Here is a tiny trained network, its code and every weight. The questions are about switching its units off for an input and a target symbol, where a switched-off unit gives its printed mean instead of its output.

import numpy as np


def w(rows, s, z=0):
    codes = np.array(rows[::2]) - 128.0
    scale = np.full(codes.shape[1], s)
    scale[-1] = z or s
    return codes * scale


def norm(h):
    return h / np.sqrt((h * h).mean(-1, keepdims=True) + 1e-5)


def f(y):
    return np.maximum(y, 0)


def softmax(a):
    e = np.exp(a - a.max(-1, keepdims=True))
    return e / e.sum(-1, keepdims=True)


def log_softmax(a):
    a = a - a.max(-1, keepdims=True)
    return a - np.log(np.exp(a).sum(-1, keepdims=True))


def net(x, mask):
    ids = ['ΔΘΛΣαεξπψω'.index(c) for c in x.split()]
    T = len(ids)
    res = E[ids] + P[:T]
    q, k, v = (norm(res) @ M[0].T for M in (Q, K, V))
    z = softmax(np.where(np.tri(T) > 0, q @ k.T / 2**0.5, -1e9)) @ v
    res = res + np.where(mask[0], z, O[0][:, -1]) @ O[0][:, :-1]
    y = f(norm(res) @ A[0][:, :-1].T + A[0][:, -1])
    res = res + np.where(mask[1:9], y, B[0][:, -1]) @ B[0][:, :-1]
    return log_softmax(norm(res)[-1] @ U[:, :-1].T + U[:, -1])


Q, K, V, O, A, B = {}, {}, {}, {}, {}, {}
E = w([
[111,157,182,109,233,124,133],'Δ',
[113,126,117,152,154,109,157],'Θ',
[150,126,101,141,129,176,107],'Λ',
[101,112,119,139,121,126,177],'Σ',
[113,130,142,125,142,120,151],'α',
[100,109,98,165,129,114,165],'ε',
[98,99,127,131,83,159,175],'ξ',
[127,101,133,186,34,15,47],'π',
[202,216,172,252,80,132,196],'ψ',
[133,139,113,142,168,122,141],'ω',
],0.023)
P = w([
[164,160,168,178,144,152,140],'0',
[138,124,159,109,94,76,111],'1',
[102,252,114,132,94,111,129],'2',
[96,140,87,82,157,89,180],'3',
[204,87,141,91,117,65,137],'4',
[145,84,217,200,166,168,112],'5',
[63,115,85,72,135,98,82],'6',
[79,215,100,139,98,123,138],'7',
[103,91,160,111,125,155,83],'8',
],0.013)
Q[0] = w([
[12,86,113,126,218,223,111],'H0',
[200,1,174,114,179,139,149],'H0',
],0.016)
K[0] = w([
[125,7,107,29,151,85,88],'H0',
[54,232,18,19,106,99,112],'H0',
],0.012)
V[0] = w([
[129,167,145,139,213,65,106],'H0',
[167,207,212,7,148,170,79],'H0',
],0.012)
O[0] = w([
[116,67,2,148,103,182,180,199],'H0',
[38,235,120,174,129,191,117,2],'H0',
],0.013,0.0044)
A[0] = w([
[173,131,123,115,145,161,117,121],'N0',
[134,142,119,156,107,112,112,74],'N1',
[78,95,162,124,117,92,201,139],'N2',
[92,144,190,136,251,160,139,231],'N3',
[68,183,146,124,145,189,153,254],'N4',
[158,75,145,140,146,92,107,170],'N5',
[80,117,92,178,128,194,160,95],'N6',
[149,166,203,155,116,116,136,30],'N7',
],0.02,0.0038)
B[0] = w([
[114,154,107,165,164,130,94,171],'N0',
[142,133,147,125,125,124,114,148],'N1',
[135,166,93,150,167,154,66,191],'N2',
[58,62,119,157,196,114,105,247],'N3',
[84,8,110,105,183,138,54,247],'N4',
[69,183,126,117,91,132,116,240],'N5',
[163,196,204,93,81,106,164,202],'N6',
[167,107,144,163,153,146,220,206],'N7',
],0.015,0.011)
U = w([
[110,91,142,171,243,167,99,163],'Δ',
[131,43,9,160,74,128,200,3],'Θ',
[136,160,251,116,177,42,150,142],'Λ',
[129,179,107,140,110,107,66,21],'Σ',
[29,162,152,109,69,228,176,39],'α',
[135,169,215,57,113,124,148,157],'ε',
[201,33,176,53,107,12,141,30],'ξ',
[117,158,182,157,49,1,48,103],'π',
[168,157,150,157,105,121,240,233],'ψ',
[133,235,112,169,143,155,51,155],'ω',
],0.0082,0.0033)

Each question gives the input, a string of symbols that net reads in full, and the target symbol t.
The units are the heads (2 rows each of Q, K, V and O) and the neurons (one row each of A and B). Each row of codes is followed by its name. A weight is (code - 128) times the scale printed after its matrix; where a second scale follows, it is the last column's (O, A, B and U).
mask holds one flag per unit, heads first, then neurons. A switched-off unit (its flag False) gives its mean, the last column of its rows in O or B, instead of its output. The means were averaged over made-up inputs and are rounded, as every weight is.
A unit's drop is (log p(t) with every unit on - log p(t) with that unit switched off) / (log p(t) with every unit on - log p(t) with every unit switched off).
The circuit of an input: a set's keep is (log p(t) with only the set's units on - log p(t) with every unit switched off) / (log p(t) with every unit on - log p(t) with every unit switched off). Starting from all 9 units, units are removed one at a time, each time the one whose removal leaves the highest keep (on an exact tie, the one counted first), for as long as the keep stays at least 0.8.
circuit, biggest first: the units of the circuit, biggest drop first
top k neurons: the k neurons with the biggest drops, biggest first
drop of u: that unit's drop, to one decimal
input Λ α Δ ψ, target ψ: circuit, biggest first	[N3]
input Δ Δ Θ, target α: top 2 neurons	[N6, N4]
input Θ Λ Δ Θ Θ Λ ω, target Θ: circuit, biggest first	[H0, N4]
input Θ π α Λ ψ Λ Λ, target ω: circuit, biggest first	[N4, N3]
input Λ ψ Δ Σ, target ω: circuit, biggest first	[N2, N4]
input Δ ε Λ ξ Σ Θ Σ, target π: top 2 neurons	[N5, N4]
input ω Θ Θ, target ψ: top 2 neurons	[N6, N5]
input ξ Θ Θ Λ Δ Σ Λ Θ, target π: circuit, biggest first	[H0, N5, N7]
input ε Σ Λ ε, target π: circuit, biggest first	[H0, N5, N7, N4]
input Θ Δ ψ Λ Σ, target ω: circuit, biggest first	[N2, N4, N3]
input ψ α Θ Θ, target ε: circuit, biggest first	[N6, H0, N3]
input Λ ψ Θ α, target ω: circuit, biggest first	[N2, N4]
input ω Θ ξ ψ Λ ξ Σ Λ ξ, target π: circuit, biggest first	[H0, N5, N4, N7]
input Λ ε Λ Δ Λ Θ ω Δ Θ, target ψ: top 2 neurons	[N6, N4]
input Θ ψ Λ Λ ξ α Θ Λ, target ε: circuit, biggest first	[N6, H0]
input Λ ε ξ Θ Θ, target Λ: top 3 neurons	[N4, N7, N5]
input Σ Λ ε Λ ξ ψ ω Θ, target ω: top 2 neurons	[N2, N4]
input Δ Δ Λ ω ε ψ, target ψ: top neuron	[N7]
input Λ Θ Λ ε, target Θ: top 2 neurons	[N4, N3]
input Λ Λ Σ Λ Λ ω Λ Λ, target ψ: top 3 neurons	[N6, N4, N5]
input Λ Θ Λ ψ ξ Θ Θ ω ω, target Θ: top neuron	[N4]
input Λ Λ ψ Θ Θ, target ω: top 4 neurons	[N2, N4, N3, N6]
input Θ Θ Λ ψ ξ Σ Λ Λ, target π: top 2 neurons	[N5, N4]
input ε ψ Λ ξ Θ ε, target Λ: top 3 neurons	[N4, N5, N7]
input ξ Θ Λ Δ Λ α, target α: drop of H0	0.7
